Below are the code and all the weights of a small trained network. Each question names an input and a target symbol and asks about switching units off, where a switched-off unit gives its printed mean instead of its output.

import numpy as np


def w(rows, s, z=0):
    codes = np.array(rows[::2]) - 128.0
    scale = np.full(codes.shape[1], s)
    scale[-1] = z or s
    return codes * scale


def norm(h):
    return h / np.sqrt((h * h).mean(-1, keepdims=True) + 1e-5)


def f(y):
    return np.maximum(y, 0)


def softmax(a):
    e = np.exp(a - a.max(-1, keepdims=True))
    return e / e.sum(-1, keepdims=True)


def log_softmax(a):
    a = a - a.max(-1, keepdims=True)
    return a - np.log(np.exp(a).sum(-1, keepdims=True))


def net(x, mask):
    ids = ['ΓΘΦαβδεζηλμστψω'.index(c) for c in x.split()]
    T = len(ids)
    res = E[ids] + P[:T]
    r = norm(res)
    for j in range(2):
        rows = slice(3 * j, 3 * j + 3)
        q, k, v = (r @ M[0][rows].T for M in (Q, K, V))
        z = softmax(np.where(np.tri(T) > 0, q @ k.T / 3**0.5, -1e9)) @ v
        o = O[0][rows]
        res = res + np.where(mask[j], z, o[:, -1]) @ o[:, :-1]
    y = f(norm(res) @ A[0][:, :-1].T + A[0][:, -1])
    res = res + np.where(mask[2:14], y, B[0][:, -1]) @ B[0][:, :-1]
    return log_softmax(norm(res)[-1] @ U[:, :-1].T + U[:, -1])


Q, K, V, O, A, B = {}, {}, {}, {}, {}, {}
E = w([
[118,132,120,132],'Γ',
[129,121,123,139],'Θ',
[137,116,134,136],'Φ',
[122,140,149,122],'α',
[111,132,111,120],'β',
[129,120,123,139],'δ',
[108,142,122,116],'ε',
[128,116,114,132],'ζ',
[240,76,93,2],'η',
[128,132,140,135],'λ',
[134,125,149,128],'μ',
[111,145,137,113],'σ',
[115,136,121,128],'τ',
[130,132,152,125],'ψ',
[116,133,121,131],'ω',
],0.0073)
P = w([
[137,125,123,133],'0',
[90,86,144,134],'1',
[105,116,140,149],'2',
[126,110,126,125],'3',
[155,159,111,145],'4',
[182,148,103,104],'5',
[114,143,133,174],'6',
[118,79,156,62],'7',
[68,77,134,190],'8',
[185,144,136,2],'9',
],0.0067)
Q[0] = w([
[71,58,171,139],'H1',
[113,65,100,74],'H1',
[147,137,169,212],'H1',
[250,169,83,67],'H2',
[82,163,86,185],'H2',
[120,19,137,38],'H2',
],0.016)
K[0] = w([
[216,167,68,102],'H1',
[182,221,130,151],'H1',
[152,65,140,54],'H1',
[12,122,194,237],'H2',
[143,78,162,58],'H2',
[208,251,113,192],'H2',
],0.013)
V[0] = w([
[91,194,150,197],'H1',
[155,154,93,167],'H1',
[101,98,139,180],'H1',
[42,201,107,2],'H2',
[93,240,213,105],'H2',
[160,99,247,38],'H2',
],0.0066)
O[0] = w([
[144,128,205,192,251],'H1',
[201,171,157,148,149],'H1',
[107,104,143,185,197],'H1',
[253,216,164,157,49],'H2',
[158,103,195,208,206],'H2',
[185,56,240,94,38],'H2',
],0.0056,0.0019)
A[0] = w([
[118,191,95,166,5],'N1',
[92,66,129,110,78],'N2',
[192,149,84,49,184],'N3',
[133,82,165,102,25],'N4',
[115,177,36,112,50],'N5',
[112,138,61,121,169],'N6',
[158,92,111,107,139],'N7',
[157,84,76,10,163],'N8',
[141,77,143,52,7],'N9',
[31,134,123,218,49],'N10',
[137,136,111,153,180],'N11',
[126,140,104,156,39],'N12',
],0.012,0.0022)
B[0] = w([
[135,177,62,138,183],'N1',
[124,183,174,103,240],'N2',
[90,195,129,74,163],'N3',
[115,60,117,119,178],'N4',
[189,49,176,105,197],'N5',
[147,64,113,93,188],'N6',
[102,137,129,107,143],'N7',
[59,185,68,81,187],'N8',
[145,212,147,96,164],'N9',
[80,150,103,250,254],'N10',
[125,146,123,108,164],'N11',
[145,155,112,142,143],'N12',
],0.023,0.0056)
U = w([
[57,163,154,237,154],'Γ',
[90,79,95,114,66],'Θ',
[116,119,233,71,140],'Φ',
[115,104,85,76,158],'α',
[229,112,78,56,122],'β',
[161,84,89,163,111],'δ',
[175,124,63,161,155],'ε',
[152,38,195,145,149],'ζ',
[76,73,92,125,71],'η',
[167,94,86,169,78],'λ',
[229,176,203,165,162],'μ',
[91,184,173,85,96],'σ',
[133,144,130,126,2],'τ',
[75,163,100,93,161],'ψ',
[183,246,63,133,148],'ω',
],0.011,0.0028)

Each question gives the input, a string of symbols that net reads in full, and the target symbol t.
The units are the heads (3 rows each of Q, K, V and O) and the neurons (one row each of A and B). Each row of codes is followed by its name. A weight is (code - 128) times the scale printed after its matrix; where a second scale follows, it is the last column's (O, A, B and U).
mask holds one flag per unit, heads first, then neurons. A switched-off unit (its flag False) gives its mean, the last column of its rows in O or B, instead of its output. The means were averaged over made-up inputs and are rounded, as every weight is.
A unit's drop is (log p(t) with every unit on - log p(t) with that unit switched off) / (log p(t) with every unit on - log p(t) with every unit switched off).
The circuit of an input: a set's keep is (log p(t) with only the set's units on - log p(t) with every unit switched off) / (log p(t) with every unit on - log p(t) with every unit switched off). Starting from the 12 units with the biggest drops (on a tie, the unit counted first), units are removed one at a time, each time the one whose removal leaves the highest keep (on an exact tie, the one counted first), for as long as the keep stays at least 0.8.
units of the circuit, in order: the units of the circuit, biggest drop first
most important unit: the unit with the biggest drop
top k neurons: the k neurons with the biggest drops, biggest first
heads that matter: for each layer, one digit per head in row order, 1 if its drop is at least 0.15 and else 0, layers parted by /
input λ ε ω β ε Φ τ Θ, target ω: heads that matter -> 11
input ε λ λ ψ, target ω: heads that matter -> 01
input α λ μ, target ζ: heads that matter -> 01
input ψ ε Φ, target Φ: units of the circuit, in order -> (H2 N10)
input σ λ ω, target μ: most important unit -> H2
input ε μ Θ μ, target ω: units of the circuit, in order -> (H2 N10 N5)
input β σ λ ε λ, target μ: units of the circuit, in order -> (H2 N8)
input ψ β τ, target Φ: units of the circuit, in order -> (H2 N10)
input Θ λ Θ ψ ε ψ λ Θ ε, target Φ: heads that matter -> 11
input β α σ λ, target β: heads that matter -> 01
input σ λ τ α, target μ: heads that matter -> 01
input λ α β ε α μ, target β: units of the circuit, in order -> (H2 N5 N10)
input λ α ω τ ε, target ζ: top 3 neurons -> (N10 N8 N2)
input α ψ ψ ε λ λ λ σ Φ σ, target Γ: most important unit -> H1
input Γ λ λ λ σ λ, target Γ: heads that matter -> 11
input λ δ μ σ ε α λ, target μ: heads that matter -> 01
input ζ β Φ β ε σ α ε, target ω: units of the circuit, in order -> (H2 N1)
input Φ β λ Θ μ, target β: units of the circuit, in order -> (H2 H1 N5 N1)
input λ ζ λ ψ λ τ, target Γ: heads that matter -> 11
input Γ λ ε ψ α ψ α ε, target ζ: most important unit -> H2
input μ Γ Θ λ ε μ λ β, target ω: heads that matter -> 11
input ψ λ σ α σ λ α, target ζ: top 2 neurons -> (N10 N2)
input ε α σ τ, target ω: heads that matter -> 01
input α σ λ ε λ Θ ψ ψ Γ λ, target Φ: heads that matter -> 11
input λ β μ λ λ, target β: units of the circuit, in order -> (H2 H1 N5 N1)
input ε ψ σ Γ β λ α ψ, target β: heads that matter -> 11
input σ σ Φ ε Θ τ ω, target ω: heads that matter -> 01
input ε μ Γ σ ε λ δ, target μ: units of the circuit, in order -> (H2)
